Here is a tiny trained network, its code and every weight. The questions are about switching its units off for an input and a class, where a switched-off unit gives its printed mean instead of its output.

import numpy as np


def w(rows, s, z=0):
    codes = np.array(rows[::2]) - 128.0
    scale = np.full(codes.shape[1], s)
    scale[-1] = z or s
    return codes * scale


def f(y):
    return np.maximum(y, 0)


def log_softmax(a):
    a = a - a.max(-1, keepdims=True)
    return a - np.log(np.exp(a).sum(-1, keepdims=True))


def net(x, mask):
    res = np.array(x, float).reshape(1, 4) / 4 @ E
    y = f(res @ A[0][:, :-1].T + A[0][:, -1])
    res = res + np.where(mask, y, B[0][:, -1]) @ B[0][:, :-1]
    return log_softmax(res[-1] @ U[:, :-1].T + U[:, -1])


A, B = {}, {}
E = w([
[117,73,77,59,154,90,186,150,81,75,193],'x0',
[109,172,168,228,2,117,121,157,73,166,131],'x1',
[207,152,204,24,99,85,81,209,10,71,149],'x2',
[195,162,150,133,139,2,219,65,137,97,39],'x3',
],0.0091)
A[0] = w([
[121,32,52,142,142,210,96,144,95,129,207,252],'N1',
[141,133,82,125,147,50,180,133,69,104,149,204],'N2',
[142,113,155,68,90,142,47,232,47,141,179,134],'N3',
[133,104,127,116,206,99,199,10,185,98,35,170],'N4',
[125,188,172,110,119,71,165,215,2,124,152,167],'N5',
[172,178,215,164,39,127,104,170,82,175,135,208],'N6',
],0.008,0.004)
B[0] = w([
[95,129,122,143,198,163,108,125,152,130,187,228],'N1',
[123,103,123,110,118,88,150,158,129,214,144,199],'N2',
[77,129,150,71,141,98,74,178,182,55,92,229],'N3',
[111,165,173,112,150,116,252,153,158,168,72,240],'N4',
[212,51,118,86,97,67,106,159,123,100,158,241],'N5',
[97,92,52,141,104,93,124,65,83,58,79,254],'N6',
],0.011,0.013)
U = w([
[92,218,236,119,172,131,216,112,125,215,106,152],'0',
[95,187,126,175,66,143,123,46,64,97,81,159],'1',
[207,106,155,103,79,75,139,137,63,171,158,34],'2',
[38,178,109,142,203,230,104,107,152,176,254,255],'3',
[96,145,208,90,122,89,33,156,148,72,135,12],'4',
],0.0081,0.0024)

Each question gives the input, the list of numbers given to net, and the class t.
The units are the neurons (one row each of A and B). Each row of codes is followed by its name. A weight is (code - 128) times the scale printed after its matrix; where a second scale follows, it is the last column's (A, B and U).
mask holds one flag per neuron, in row order. A switched-off neuron (its flag False) gives its mean, the last column of its row in B, instead of its output. The means were averaged over made-up inputs and are rounded, as every weight is.
A unit's drop is (log p(t) with every unit on - log p(t) with that unit switched off) / (log p(t) with every unit on - log p(t) with every unit switched off).
The circuit of an input: a set's keep is (log p(t) with only the set's units on - log p(t) with every unit switched off) / (log p(t) with every unit on - log p(t) with every unit switched off). Starting from all 6 units, units are removed one at a time, each time the one whose removal leaves the highest keep (on an exact tie, the one counted first), for as long as the keep stays at least 0.8.
circuit, biggest first: the units of the circuit, biggest drop first
top k neurons: the k neurons with the biggest drops, biggest first
drop when u is switched off: that unit's drop, to one decimal
input [-8,5,5,8], class 1: top 2 neurons -> (N6; N2)
input [5,-5,-3,1], class 0: circuit, biggest first -> (N4)
input [3,-2,1,2], class 0: circuit, biggest first -> (N6; N5)
input [-6,1,3,2], class 1: circuit, biggest first -> (N6; N3)
input [6,0,-2,2], class 0: circuit, biggest first -> (N5; N6)
input [-8,-2,4,7], class 0: top 2 neurons -> (N4; N5)
input [2,-5,4,2], class 2: circuit, biggest first -> (N1; N2)
input [-8,0,3,7], class 1: top 3 neurons -> (N6; N2; N1)
input [-5,3,3,0], class 1: top 2 neurons -> (N6; N1)
input [-3,0,1,0], class 1: top 2 neurons -> (N5; N3)
input [-4,6,4,3], class 1: top 2 neurons -> (N6; N2)
input [-6,3,-1,-5], class 1: drop when N6 is switched off -> 1.0
input [-6,7,0,-1], class 1: drop when N6 is switched off -> 0.1
input [8,3,-2,-4], class 3: circuit, biggest first -> (N1)
input [-8,6,-3,-8], class 1: drop when N6 is switched off -> 3.0
